Here is a tiny trained network, its code and every weight. The questions are about switching its units off for an input and a class, where a switched-off unit gives its printed mean instead of its output.

import numpy as np


def w(rows, s, z=0):
    codes = np.array(rows[::2]) - 128.0
    scale = np.full(codes.shape[1], s)
    scale[-1] = z or s
    return codes * scale


def f(y):
    return np.maximum(y, 0)


def log_softmax(a):
    a = a - a.max(-1, keepdims=True)
    return a - np.log(np.exp(a).sum(-1, keepdims=True))


def net(x, mask):
    res = np.array(x, float).reshape(1, 2) / 4 @ E
    y = f(res @ A[0][:, :-1].T + A[0][:, -1])
    res = res + np.where(mask, y, B[0][:, -1]) @ B[0][:, :-1]
    return log_softmax(res[-1] @ U[:, :-1].T + U[:, -1])


A, B = {}, {}
E = w([
[198,158,87,27,123,184,186,185,28,68,108],'x0',
[160,75,35,154,255,93,152,165,137,176,7],'x1',
],0.0076)
A[0] = w([
[91,100,122,181,145,93,111,109,210,167,134,184],'N0',
[103,165,182,119,30,162,109,98,99,107,223,247],'N1',
[140,71,74,141,214,85,149,187,126,161,56,161],'N2',
[71,121,176,136,116,116,89,88,165,141,168,194],'N3',
[118,186,184,118,1,142,119,108,122,102,212,253],'N4',
[75,123,166,152,111,96,80,65,151,136,170,196],'N5',
[143,152,133,97,109,181,150,123,84,99,129,128],'N6',
[136,174,143,92,67,164,139,129,95,99,149,146],'N7',
[157,66,59,153,241,94,155,148,125,165,26,153],'N8',
[117,103,104,165,154,84,114,132,150,162,97,146],'N9',
[188,141,99,48,125,168,174,166,30,81,120,139],'N10',
[123,173,169,85,81,174,131,120,109,89,160,166],'N11',
[126,90,106,167,148,91,121,93,161,165,102,140],'N12',
[135,155,151,81,107,167,142,127,94,72,141,136],'N13',
[84,110,143,199,124,99,85,85,246,165,134,235],'N14',
[112,103,140,193,139,74,131,119,159,170,111,171],'N15',
[137,167,141,104,101,177,144,117,95,77,153,138],'N16',
[202,147,112,52,123,191,188,178,10,83,111,134],'N17',
],0.0064,0.0037)
B[0] = w([
[132,90,185,190,133,97,143,80,189,159,147,192],'N0',
[84,142,136,223,6,220,113,117,119,49,111,229],'N1',
[234,145,134,96,208,110,124,160,129,219,111,226],'N2',
[77,162,184,179,95,154,88,89,161,128,89,187],'N3',
[80,128,141,224,3,204,131,111,122,60,124,234],'N4',
[84,169,176,183,108,131,90,90,164,114,78,192],'N5',
[159,98,89,138,119,176,170,152,106,100,156,164],'N6',
[132,99,113,160,88,174,161,138,101,87,150,175],'N7',
[252,135,128,110,227,108,133,151,136,232,119,245],'N8',
[161,96,144,146,147,103,154,117,146,179,147,172],'N9',
[193,137,12,102,151,203,135,214,30,142,111,211],'N10',
[119,104,107,189,81,168,151,135,116,100,148,184],'N11',
[152,98,139,159,145,90,151,109,143,159,155,171],'N12',
[135,100,97,151,96,166,156,147,92,94,159,169],'N13',
[125,114,217,216,125,111,133,37,237,146,129,219],'N14',
[142,101,160,173,130,93,139,101,172,167,156,179],'N15',
[130,88,104,150,97,170,150,151,110,79,156,169],'N16',
[183,130,11,100,147,229,148,212,23,129,119,222],'N17',
],0.0069,0.011)
U = w([
[37,195,186,155,92,132,36,66,179,104,93,168],'0',
[122,53,83,139,96,161,179,146,69,80,187,115],'1',
[167,55,153,149,173,18,156,91,182,171,158,150],'2',
[178,202,80,1,195,133,115,181,87,159,70,104],'3',
[78,186,99,11,141,47,64,88,147,66,213,2],'4',
],0.0066,0.0051)

Each question gives the input, the list of numbers given to net, and the class t.
The units are the neurons (one row each of A and B). Each row of codes is followed by its name. A weight is (code - 128) times the scale printed after its matrix; where a second scale follows, it is the last column's (A, B and U).
mask holds one flag per neuron, in row order. A switched-off neuron (its flag False) gives its mean, the last column of its row in B, instead of its output. The means were averaged over made-up inputs and are rounded, as every weight is.
A unit's drop is (log p(t) with every unit on - log p(t) with that unit switched off) / (log p(t) with every unit on - log p(t) with every unit switched off).
The circuit of an input: a set's keep is (log p(t) with only the set's units on - log p(t) with every unit switched off) / (log p(t) with every unit on - log p(t) with every unit switched off). Starting from the 12 units with the biggest drops (on a tie, the unit counted first), units are removed one at a time, each time the one whose removal leaves the highest keep (on an exact tie, the one counted first), for as long as the keep stays at least 0.8.
units of the circuit, in order: the units of the circuit, biggest drop first
most important unit: the unit with the biggest drop
top k neurons: the k neurons with the biggest drops, biggest first
drop of u: that unit's drop, to one decimal
input [0,-4], class 0: units of the circuit, in order -> (N17; N10)
input [0,5], class 2: most important unit -> N17
input [-1,0], class 0: units of the circuit, in order -> (N8; N17)
input [0,1], class 2: units of the circuit, in order -> (N17; N1)
input [-1,1], class 2: units of the circuit, in order -> (N1; N17)
input [0,2], class 2: top 2 neurons -> (N17; N10)
input [0,3], class 2: top 2 neurons -> (N17; N10)
input [2,1], class 3: top 2 neurons -> (N4; N1)
input [1,8], class 3: top 2 neurons -> (N14; N2)
input [0,-8], class 0: top 2 neurons -> (N17; N10)
input [0,6], class 2: drop of N17 -> 0.5
input [-2,0], class 0: drop of N2 -> 0.2
input [0,-2], class 0: drop of N4 -> 0.0
input [1,3], class 3: most important unit -> N14
